Here is a tiny trained network, its code and every weight. The questions are about switching its units off for an input and a class, where a switched-off unit gives its printed mean instead of its output.

import numpy as np


def w(rows, s, z=0):
    codes = np.array(rows[::2]) - 128.0
    scale = np.full(codes.shape[1], s)
    scale[-1] = z or s
    return codes * scale


def norm(h):
    return h / np.sqrt((h * h).mean(-1, keepdims=True) + 1e-5)


def f(y):
    return np.maximum(y, 0)


def log_softmax(a):
    a = a - a.max(-1, keepdims=True)
    return a - np.log(np.exp(a).sum(-1, keepdims=True))


def net(x, mask):
    res = np.array(x, float).reshape(1, 6) / 4 @ E
    u = 0
    for l in range(4):
        y = f(norm(res) @ A[l][:, :-1].T + A[l][:, -1])
        res = res + np.where(mask[u : u + 8], y, B[l][:, -1]) @ B[l][:, :-1]
        u += 8
    return log_softmax(norm(res)[-1] @ U[:, :-1].T + U[:, -1])


A, B = {}, {}
E = w([
[128,111,119,149,109,116,194,132,167,165,181],'x0',
[155,160,166,120,154,58,107,128,176,84,29],'x1',
[96,145,173,90,160,70,196,141,57,182,76],'x2',
[152,111,156,97,148,170,68,238,141,164,121],'x3',
[3,142,149,87,63,87,173,74,214,117,125],'x4',
[122,128,198,67,91,121,114,192,146,156,138],'x5',
],0.0056)
A[0] = w([
[112,115,116,131,137,147,126,120,147,123,154,125],'0.n1',
[143,130,152,106,149,96,126,207,60,151,62,89],'0.n2',
[92,136,110,122,121,137,103,34,90,87,103,111],'0.n3',
[62,131,156,106,85,84,194,135,235,142,148,252],'0.n4',
[114,124,167,87,78,153,105,197,81,155,196,169],'0.n5',
[27,145,175,89,102,67,147,104,106,123,52,82],'0.n6',
[178,136,141,120,89,72,197,78,91,122,148,62],'0.n7',
[166,136,165,99,111,117,6,184,172,86,71,29],'0.n8',
],0.019,0.0035)
B[0] = w([
[116,162,131,173,107,154,122,184,137,117,135,155],'0.n1',
[140,199,166,133,115,156,101,190,87,204,83,221],'0.n2',
[46,115,102,210,93,128,103,75,104,109,173,200],'0.n3',
[185,125,23,85,39,107,61,120,197,90,46,251],'0.n4',
[48,182,140,171,54,121,61,181,89,169,150,217],'0.n5',
[24,70,177,42,176,33,152,124,170,130,189,232],'0.n6',
[115,112,163,168,224,164,132,102,137,147,114,196],'0.n7',
[249,115,94,182,232,234,176,68,159,110,47,250],'0.n8',
],0.014,0.017)
A[1] = w([
[178,175,216,70,164,131,177,194,51,179,128,4],'1.n1',
[248,137,99,121,103,162,180,131,104,80,136,64],'1.n2',
[153,97,100,97,83,140,110,205,124,108,232,102],'1.n3',
[148,167,169,89,89,132,159,95,90,79,136,62],'1.n4',
[150,76,110,14,108,61,174,122,141,94,178,26],'1.n5',
[200,96,116,81,153,148,102,169,53,165,174,85],'1.n6',
[132,144,140,90,112,147,153,113,82,98,139,72],'1.n7',
[110,152,146,70,26,78,117,171,118,130,173,41],'1.n8',
],0.016,0.0019)
B[1] = w([
[130,162,247,85,161,149,113,208,88,202,150,254],'1.n1',
[189,113,79,154,142,154,161,125,140,80,143,237],'1.n2',
[84,152,119,147,87,117,103,112,110,126,82,177],'1.n3',
[127,127,168,142,135,161,85,145,158,111,143,128],'1.n4',
[125,125,166,23,182,85,131,142,188,166,73,225],'1.n5',
[116,182,179,91,76,94,180,122,141,100,127,176],'1.n6',
[146,109,125,136,100,95,132,111,124,149,134,128],'1.n7',
[78,110,74,185,102,130,83,80,132,107,134,233],'1.n8',
],0.015,0.0074)
A[2] = w([
[181,146,125,89,51,111,175,93,19,72,173,97],'2.n1',
[220,105,134,100,118,139,191,117,96,109,167,47],'2.n2',
[187,58,151,89,81,128,129,100,86,160,200,78],'2.n3',
[196,123,118,157,67,134,202,164,122,101,234,134],'2.n4',
[225,105,168,95,109,97,132,109,76,99,253,51],'2.n5',
[174,141,151,123,119,139,182,223,85,158,213,136],'2.n6',
[118,78,186,127,205,91,210,64,91,70,216,5],'2.n7',
[148,143,152,111,92,126,172,159,106,81,182,89],'2.n8',
],0.016,0.0015)
B[2] = w([
[97,141,76,104,126,101,72,197,135,128,120,133],'2.n1',
[138,123,75,95,124,122,89,99,178,121,129,200],'2.n2',
[71,114,103,167,134,111,167,160,179,158,70,128],'2.n3',
[88,119,106,141,149,90,133,247,92,129,124,159],'2.n4',
[97,87,76,178,189,129,166,171,103,113,128,131],'2.n5',
[84,169,157,108,184,46,98,186,94,124,104,253],'2.n6',
[92,93,167,201,206,189,193,111,96,113,218,238],'2.n7',
[123,132,129,192,149,133,58,127,168,150,139,133],'2.n8',
],0.012,0.0053)
A[3] = w([
[153,158,207,112,20,106,250,170,162,93,171,80],'3.n1',
[188,117,102,62,50,106,124,114,138,106,141,5],'3.n2',
[142,95,136,23,83,52,172,107,160,95,176,10],'3.n3',
[146,125,151,94,80,122,203,110,103,137,118,11],'3.n4',
[185,121,155,90,78,87,191,92,99,97,189,47],'3.n5',
[199,145,170,86,86,174,120,127,83,127,149,2],'3.n6',
[146,139,93,117,27,97,117,98,67,106,188,80],'3.n7',
[155,147,157,101,70,119,196,104,120,105,154,39],'3.n8',
],0.019,0.0015)
B[3] = w([
[79,157,118,177,185,127,109,129,187,147,58,131],'3.n1',
[111,128,165,196,211,175,179,117,79,123,188,207],'3.n2',
[159,140,175,4,125,80,147,121,130,145,115,253],'3.n3',
[125,110,131,139,156,101,64,143,141,168,130,128],'3.n4',
[125,136,151,161,128,122,107,119,172,161,88,128],'3.n5',
[131,81,115,144,173,124,145,104,129,101,182,186],'3.n6',
[140,125,103,135,74,126,94,167,126,145,121,211],'3.n7',
[91,165,132,106,192,157,93,148,139,133,98,128],'3.n8',
],0.016,0.0073)
U = w([
[159,110,118,115,110,100,157,159,106,101,159,26],'0',
[84,143,89,158,44,112,68,137,117,117,135,170],'1',
[191,109,162,88,65,120,205,119,74,112,178,22],'2',
[83,86,155,172,178,138,178,69,94,109,199,131],'3',
[191,122,163,87,62,114,211,113,76,110,179,2],'4',
[138,177,212,126,164,153,127,191,67,191,125,149],'5',
[101,91,137,20,134,53,136,91,183,117,116,151],'6',
[246,135,87,139,152,188,147,106,151,94,72,143],'7',
],0.013,0.006)

Each question gives the input, the list of numbers given to net, and the class t.
The units are the neurons (one row each of A and B). Each row of codes is followed by its name. A weight is (code - 128) times the scale printed after its matrix; where a second scale follows, it is the last column's (A, B and U).
mask holds one flag per neuron, layer by layer. A switched-off neuron (its flag False) gives its mean, the last column of its row in B, instead of its output. The means were averaged over made-up inputs and are rounded, as every weight is.
A unit's drop is (log p(t) with every unit on - log p(t) with that unit switched off) / (log p(t) with every unit on - log p(t) with every unit switched off).
The circuit of an input: a set's keep is (log p(t) with only the set's units on - log p(t) with every unit switched off) / (log p(t) with every unit on - log p(t) with every unit switched off). Starting from the 12 units with the biggest drops (on a tie, the unit counted first), units are removed one at a time, each time the one whose removal leaves the highest keep (on an exact tie, the one counted first), for as long as the keep stays at least 0.8.
units of the circuit, in order: the units of the circuit, biggest drop first
unit that matters most: the unit with the biggest drop
k most important neurons: the k neurons with the biggest drops, biggest first
k most important neurons of layer l: the k neurons of layer l with the biggest drops, biggest first
drop of u: that unit's drop, to one decimal
input [6,-6,-2,-8,8,-7], class 1: most important neuron of layer 0	(0.n3)
input [-6,6,8,-3,0,-7], class 3: 3 most important neurons	(0.n4 0.n3 2.n7)
input [-3,4,-2,3,4,-7], class 3: 2 most important neurons	(0.n3 0.n4)
input [2,1,-4,-4,-6,-4], class 3: units of the circuit, in order	(0.n4 0.n2)
input [4,-4,6,6,6,-4], class 6: 2 most important neurons	(0.n6 1.n5)
input [5,-4,7,-4,-3,8], class 1: 4 most important neurons	(0.n5 0.n8 1.n8 0.n4)
input [-4,-1,3,-2,2,-4], class 3: 2 most important neurons	(0.n3 2.n7)
input [-7,4,-3,-8,4,-4], class 3: 2 most important neurons	(0.n3 2.n7)
input [5,0,3,2,1,-7], class 7: 2 most important neurons	(0.n6 0.n5)
input [-2,-6,7,-2,2,4], class 6: 2 most important neurons of layer 0	(0.n6 0.n3)
input [-8,-8,2,-2,5,1], class 1: 3 most important neurons	(0.n5 0.n3 1.n8)
input [7,-5,-5,5,-7,-3], class 1: 2 most important neurons of layer 0	(0.n8 0.n2)
input [-6,-4,3,-2,-1,-3], class 3: 2 most important neurons	(0.n4 0.n5)
input [-1,-6,5,-7,2,-4], class 3: unit that matters most	0.n7
input [6,5,7,4,2,-1], class 6: 2 most important neurons	(0.n6 0.n4)
input [1,8,-8,0,5,8], class 7: drop of 0.n8	0.8
input [-2,5,-1,7,0,0], class 7: drop of 0.n8	4.0
input [-1,-2,-7,3,0,7], class 7: drop of 0.n8	3.0
input [4,-7,-5,6,7,-2], class 1: drop of 1.n3	0.0
input [0,8,-1,2,-1,6], class 7: unit that matters most	0.n8
